Below is a small trained network, with its code and all its weights. Each question gives an input and a class and asks what happens when units are switched off, that is, made to give their printed mean instead of their output.

import numpy as np


def w(rows, s, z=0):
    codes = np.array(rows[::2]) - 128.0
    scale = np.full(codes.shape[1], s)
    scale[-1] = z or s
    return codes * scale


def f(y):
    return y / 2 * (1 + np.tanh(0.7978845608 * (y + 0.044715 * y**3)))


def log_softmax(a):
    a = a - a.max(-1, keepdims=True)
    return a - np.log(np.exp(a).sum(-1, keepdims=True))


def net(x, mask):
    res = np.array(x, float).reshape(1, 4) / 4 @ E
    y = f(res @ A[0][:, :-1].T + A[0][:, -1])
    res = res + np.where(mask, y, B[0][:, -1]) @ B[0][:, :-1]
    return log_softmax(res[-1] @ U[:, :-1].T + U[:, -1])


A, B = {}, {}
E = w([
[172,6,187],'x0',
[47,126,216],'x1',
[210,169,236],'x2',
[130,129,129],'x3',
],0.012)
A[0] = w([
[62,74,62,245],'n1',
[98,249,108,251],'n2',
[212,133,125,129],'n3',
[194,129,73,223],'n4',
[98,175,69,159],'n5',
[79,178,81,135],'n6',
[123,174,59,154],'n7',
[111,192,157,90],'n8',
],0.016,0.012)
B[0] = w([
[136,3,144,249],'n1',
[32,207,144,250],'n2',
[164,184,104,170],'n3',
[239,173,146,208],'n4',
[135,124,203,203],'n5',
[94,128,182,198],'n6',
[161,136,188,198],'n7',
[80,166,103,154],'n8',
],0.014,0.02)
U = w([
[144,126,220,195],'0',
[134,230,109,3],'1',
[212,43,55,89],'2',
[195,140,104,165],'3',
[7,79,137,3],'4',
[57,189,74,222],'5',
[77,37,78,224],'6',
],0.012,0.0065)

Each question gives the input, the list of numbers given to net, and the class t.
The units are the neurons (one row each of A and B). Each row of codes is followed by its name. A weight is (code - 128) times the scale printed after its matrix; where a second scale follows, it is the last column's (A, B and U).
mask holds one flag per neuron, in row order. A switched-off neuron (its flag False) gives its mean, the last column of its row in B, instead of its output. The means were averaged over made-up inputs and are rounded, as every weight is.
A unit's drop is (log p(t) with every unit on - log p(t) with that unit switched off) / (log p(t) with every unit on - log p(t) with every unit switched off).
The circuit of an input: a set's keep is (log p(t) with only the set's units on - log p(t) with every unit switched off) / (log p(t) with every unit on - log p(t) with every unit switched off). Starting from all 8 units, units are removed one at a time, each time the one whose removal leaves the highest keep (on an exact tie, the one counted first), for as long as the keep stays at least 0.8.
units of the circuit, in order: the units of the circuit, biggest drop first
unit that matters most: the unit with the biggest drop
top k neurons: the k neurons with the biggest drops, biggest first
drop when u is switched off: that unit's drop, to one decimal
input [-5,-1,1,3], class 1: units of the circuit, in order	n1
input [1,6,-6,-8], class 6: units of the circuit, in order	n2, n1
input [-6,0,1,2], class 1: top 2 neurons	n1, n2
input [7,-5,5,-5], class 3: top 2 neurons	n1, n2
input [-7,1,-6,1], class 4: top 3 neurons	n2, n4, n1
input [0,-5,8,7], class 1: units of the circuit, in order	n1, n3
input [8,-8,1,-8], class 3: top 3 neurons	n1, n3, n4
input [4,-4,8,-2], class 3: top 2 neurons	n2, n1
input [-1,3,7,-4], class 5: top 2 neurons	n4, n1
input [-6,2,1,-7], class 5: top 2 neurons	n1, n2
input [8,0,-8,-2], class 2: top 2 neurons	n2, n6
input [6,-4,1,-2], class 3: top 3 neurons	n1, n3, n4
input [3,3,-3,8], class 6: top 2 neurons	n4, n2
input [2,-5,-5,2], class 2: units of the circuit, in order	n2
input [2,3,-8,-8], class 6: top 2 neurons	n2, n1
input [1,3,-1,-1], class 6: top 2 neurons	n2, n4
input [4,5,-2,-2], class 6: top 2 neurons	n2, n4
input [2,-2,2,5], class 3: top 2 neurons	n1, n2
input [1,-5,2,3], class 3: top 2 neurons	n2, n1
input [4,-2,6,-1], class 3: unit that matters most	n2
input [-2,5,2,-3], class 5: drop when n1 is switched off	0.4
input [7,-4,-3,-6], class 2: drop when n8 is switched off	0.0
input [5,-8,1,0], class 3: drop when n3 is switched off	0.2
input [5,6,0,1], class 6: drop when n5 is switched off	0.2
